Below is a small trained network, with its code and all its weights. Each question gives an input and a class and asks what happens when units are switched off, that is, made to give their printed mean instead of their output.

import numpy as np


def w(rows, s, z=0):
    codes = np.array(rows[::2]) - 128.0
    scale = np.full(codes.shape[1], s)
    scale[-1] = z or s
    return codes * scale


def norm(h):
    return h / np.sqrt((h * h).mean(-1, keepdims=True) + 1e-5)


def f(y):
    return np.maximum(y, 0)


def log_softmax(a):
    a = a - a.max(-1, keepdims=True)
    return a - np.log(np.exp(a).sum(-1, keepdims=True))


def net(x, mask):
    res = np.array(x, float).reshape(1, 7) / 4 @ E
    u = 0
    for l in range(2):
        y = f(norm(res) @ A[l][:, :-1].T + A[l][:, -1])
        res = res + np.where(mask[u : u + 7], y, B[l][:, -1]) @ B[l][:, :-1]
        u += 7
    return log_softmax(norm(res)[-1] @ U[:, :-1].T + U[:, -1])


A, B = {}, {}
E = w([
[102,79,125,131,64,71,94,122,118,161,207],'x0',
[7,128,163,162,197,152,124,121,141,213,42],'x1',
[115,133,79,96,185,162,45,143,67,220,131],'x2',
[105,139,177,80,157,110,51,92,82,86,100],'x3',
[99,153,168,69,96,125,193,197,74,124,171],'x4',
[142,75,134,148,135,145,178,64,117,78,222],'x5',
[109,83,171,65,103,97,99,133,152,137,179],'x6',
],0.013)
A[0] = w([
[67,50,187,175,121,115,218,17,180,77,45,33],'L0N0',
[169,141,126,210,152,176,170,43,217,118,64,3],'L0N1',
[120,23,99,167,173,156,20,49,124,212,189,102],'L0N2',
[222,182,2,98,157,213,191,194,57,219,159,81],'L0N3',
[113,147,96,34,77,140,46,211,56,213,149,49],'L0N4',
[130,140,115,85,222,160,94,47,71,100,141,66],'L0N5',
[188,227,72,86,179,139,18,157,113,141,20,112],'L0N6',
],0.0083,0.007)
B[0] = w([
[80,245,135,219,176,102,131,157,195,105,202,200],'L0N0',
[11,126,141,147,151,97,213,139,89,165,152,191],'L0N1',
[154,124,33,56,45,164,38,64,77,110,141,235],'L0N2',
[76,142,212,191,232,110,186,151,205,45,188,230],'L0N3',
[45,127,251,149,168,118,206,186,198,95,143,217],'L0N4',
[127,75,105,125,80,91,142,37,47,178,114,179],'L0N5',
[232,156,111,151,118,156,2,107,224,94,148,254],'L0N6',
],0.0096,0.0074)
A[1] = w([
[80,89,179,18,98,126,115,152,84,137,147,42],'L1N0',
[147,70,125,124,138,145,136,113,110,126,126,51],'L1N1',
[146,138,154,125,154,150,59,135,137,150,8,83],'L1N2',
[118,117,207,42,148,101,79,148,119,131,133,172],'L1N3',
[246,102,152,95,76,112,192,131,129,43,176,104],'L1N4',
[175,101,75,151,175,180,195,182,114,131,133,89],'L1N5',
[140,88,154,123,92,85,152,173,111,189,94,2],'L1N6',
],0.013,0.0028)
B[1] = w([
[43,77,142,135,101,109,168,106,94,164,94,193],'L1N0',
[159,118,173,140,204,90,103,152,100,156,122,137],'L1N1',
[252,113,105,180,190,182,79,164,122,60,232,186],'L1N2',
[94,175,159,132,133,96,203,138,117,150,107,204],'L1N3',
[255,141,79,122,158,222,15,98,114,151,177,248],'L1N4',
[126,171,176,108,167,79,131,181,206,43,116,161],'L1N5',
[127,104,107,104,99,76,231,61,164,104,97,139],'L1N6',
],0.012)
U = w([
[246,117,76,124,124,181,44,121,96,138,133,250],'0',
[53,68,141,89,46,82,211,118,58,191,85,105],'1',
[92,179,223,183,203,117,186,201,168,101,135,18],'2',
],0.013,0.0021)

Each question gives the input, the list of numbers given to net, and the class t.
The units are the neurons (one row each of A and B). Each row of codes is followed by its name. A weight is (code - 128) times the scale printed after its matrix; where a second scale follows, it is the last column's (A, B and U).
mask holds one flag per neuron, layer by layer. A switched-off neuron (its flag False) gives its mean, the last column of its row in B, instead of its output. The means were averaged over made-up inputs and are rounded, as every weight is.
A unit's drop is (log p(t) with every unit on - log p(t) with that unit switched off) / (log p(t) with every unit on - log p(t) with every unit switched off).
The circuit of an input: a set's keep is (log p(t) with only the set's units on - log p(t) with every unit switched off) / (log p(t) with every unit on - log p(t) with every unit switched off). Starting from the 12 units with the biggest drops (on a tie, the unit counted first), units are removed one at a time, each time the one whose removal leaves the highest keep (on an exact tie, the one counted first), for as long as the keep stays at least 0.8.
circuit, biggest first: the units of the circuit, biggest drop first
k most important neurons: the k neurons with the biggest drops, biggest first
k most important neurons of layer l: the k neurons of layer l with the biggest drops, biggest first
drop of u: that unit's drop, to one decimal
input [7,1,8,2,7,0,0], class 1: circuit, biggest first => (L1N0)
input [7,0,6,8,-4,8,-1], class 1: circuit, biggest first => (L1N4; L1N2)
input [7,-8,-1,-7,8,-7,0], class 2: 2 most important neurons => (L0N4; L0N2)
input [0,-4,8,1,0,0,-4], class 2: 2 most important neurons => (L0N3; L0N4)
input [7,0,-7,2,-4,1,-2], class 2: 3 most important neurons of layer 0 => (L0N0; L0N6; L0N2)
input [-3,2,8,-3,-1,-3,6], class 2: 2 most important neurons of layer 0 => (L0N4; L0N3)
input [5,5,7,-7,8,0,3], class 1: 2 most important neurons of layer 0 => (L0N6; L0N0)
input [-4,-4,6,-5,-2,-7,-8], class 2: 2 most important neurons => (L0N3; L1N4)
input [7,2,-8,1,-8,-3,-2], class 2: 2 most important neurons => (L0N0; L1N4)
input [-5,7,0,0,-3,-2,1], class 0: 2 most important neurons of layer 1 => (L1N2; L1N3)
input [-4,-2,-7,3,5,4,0], class 0: drop of L1N4 => 0.7
input [7,4,-1,-6,8,-8,1], class 1: drop of L1N6 => 0.1
input [-4,-6,5,-6,-2,-3,4], class 2: drop of L0N3 => 0.8
input [4,-1,-8,2,1,7,5], class 0: most important neuron of layer 1 => (L1N4)
